Below are the code and all the weights of a small trained network. Each question names an input and a class and asks about switching units off, where a switched-off unit gives its printed mean instead of its output.

import numpy as np


def w(rows, s, z=0):
    codes = np.array(rows[::2]) - 128.0
    scale = np.full(codes.shape[1], s)
    scale[-1] = z or s
    return codes * scale


def f(y):
    return np.maximum(y, 0)


def log_softmax(a):
    a = a - a.max(-1, keepdims=True)
    return a - np.log(np.exp(a).sum(-1, keepdims=True))


def net(x, mask):
    res = np.array(x, float).reshape(1, 4) / 4 @ E
    y = f(res @ A[0][:, :-1].T + A[0][:, -1])
    res = res + np.where(mask, y, B[0][:, -1]) @ B[0][:, :-1]
    return log_softmax(res[-1] @ U[:, :-1].T + U[:, -1])


A, B = {}, {}
E = w([
[93,115,179,105,61,220,26,113,18,88],'x0',
[129,185,232,98,75,3,213,59,209,197],'x1',
[151,202,73,74,167,180,184,40,177,178],'x2',
[149,139,114,159,118,173,215,96,86,166],'x3',
],0.012)
A[0] = w([
[254,102,69,123,224,159,192,116,144,216,191],'neuron 0',
[143,195,109,102,222,76,159,97,180,182,169],'neuron 1',
[106,181,156,95,135,120,128,140,157,95,77],'neuron 2',
[145,175,105,165,216,146,160,191,32,177,141],'neuron 3',
[37,55,180,175,95,99,33,107,55,49,252],'neuron 4',
[114,153,174,111,71,52,140,89,109,183,194],'neuron 5',
],0.0095,0.0034)
B[0] = w([
[156,87,104,184,183,32,186,141,139,202,223],'neuron 0',
[77,113,171,48,206,143,244,172,218,151,232],'neuron 1',
[153,122,152,148,164,68,158,112,85,129,149],'neuron 2',
[176,48,102,208,114,25,82,94,25,169,173],'neuron 3',
[195,186,44,109,67,122,31,105,110,125,250],'neuron 4',
[255,203,216,132,42,102,169,39,116,54,207],'neuron 5',
],0.0095,0.02)
U = w([
[95,75,60,230,155,137,137,123,57,179,98],'0',
[103,106,89,99,254,109,177,169,206,171,62],'1',
[166,126,57,73,94,199,18,178,61,89,253],'2',
[182,148,168,102,111,118,163,85,192,109,108],'3',
],0.0096,0.0027)

Each question gives the input, the list of numbers given to net, and the class t.
The units are the neurons (one row each of A and B). Each row of codes is followed by its name. A weight is (code - 128) times the scale printed after its matrix; where a second scale follows, it is the last column's (A, B and U).
mask holds one flag per neuron, in row order. A switched-off neuron (its flag False) gives its mean, the last column of its row in B, instead of its output. The means were averaged over made-up inputs and are rounded, as every weight is.
A unit's drop is (log p(t) with every unit on - log p(t) with that unit switched off) / (log p(t) with every unit on - log p(t) with every unit switched off).
The circuit of an input: a set's keep is (log p(t) with only the set's units on - log p(t) with every unit switched off) / (log p(t) with every unit on - log p(t) with every unit switched off). Starting from all 6 units, units are removed one at a time, each time the one whose removal leaves the highest keep (on an exact tie, the one counted first), for as long as the keep stays at least 0.8.
circuit, biggest first: the units of the circuit, biggest drop first
top k neurons: the k neurons with the biggest drops, biggest first
drop of u: that unit's drop, to one decimal
input [-3,-7,3,-1], class 0: circuit, biggest first : [neuron 3]
input [1,-4,1,3], class 0: top 2 neurons : [neuron 4; neuron 3]
input [-3,7,7,-8], class 1: top 3 neurons : [neuron 1; neuron 4; neuron 0]
input [2,-5,4,0], class 0: circuit, biggest first : [neuron 4; neuron 3]
input [-7,6,2,-5], class 1: top 3 neurons : [neuron 1; neuron 4; neuron 0]
input [4,4,-2,-7], class 2: top 2 neurons : [neuron 4; neuron 1]
input [1,-3,-2,4], class 2: top 2 neurons : [neuron 0; neuron 1]
input [-1,-6,7,0], class 0: top 2 neurons : [neuron 3; neuron 1]
input [0,-1,-3,5], class 0: top 2 neurons : [neuron 4; neuron 5]
input [-4,-4,-8,3], class 2: top 2 neurons : [neuron 0; neuron 4]
input [-8,8,1,0], class 1: top 2 neurons : [neuron 1; neuron 0]
input [-4,-6,2,2], class 0: top 2 neurons : [neuron 3; neuron 1]
input [-1,-1,-2,-1], class 2: top 2 neurons : [neuron 1; neuron 0]
input [8,5,-8,-5], class 2: top neuron : [neuron 4]
input [4,-1,6,6], class 0: drop of neuron 1 : 0.2
input [5,6,-8,-4], class 2: drop of neuron 4 : 0.9
input [6,0,6,6], class 0: drop of neuron 1 : 0.2
input [0,-2,4,0], class 1: drop of neuron 5 : 0.2
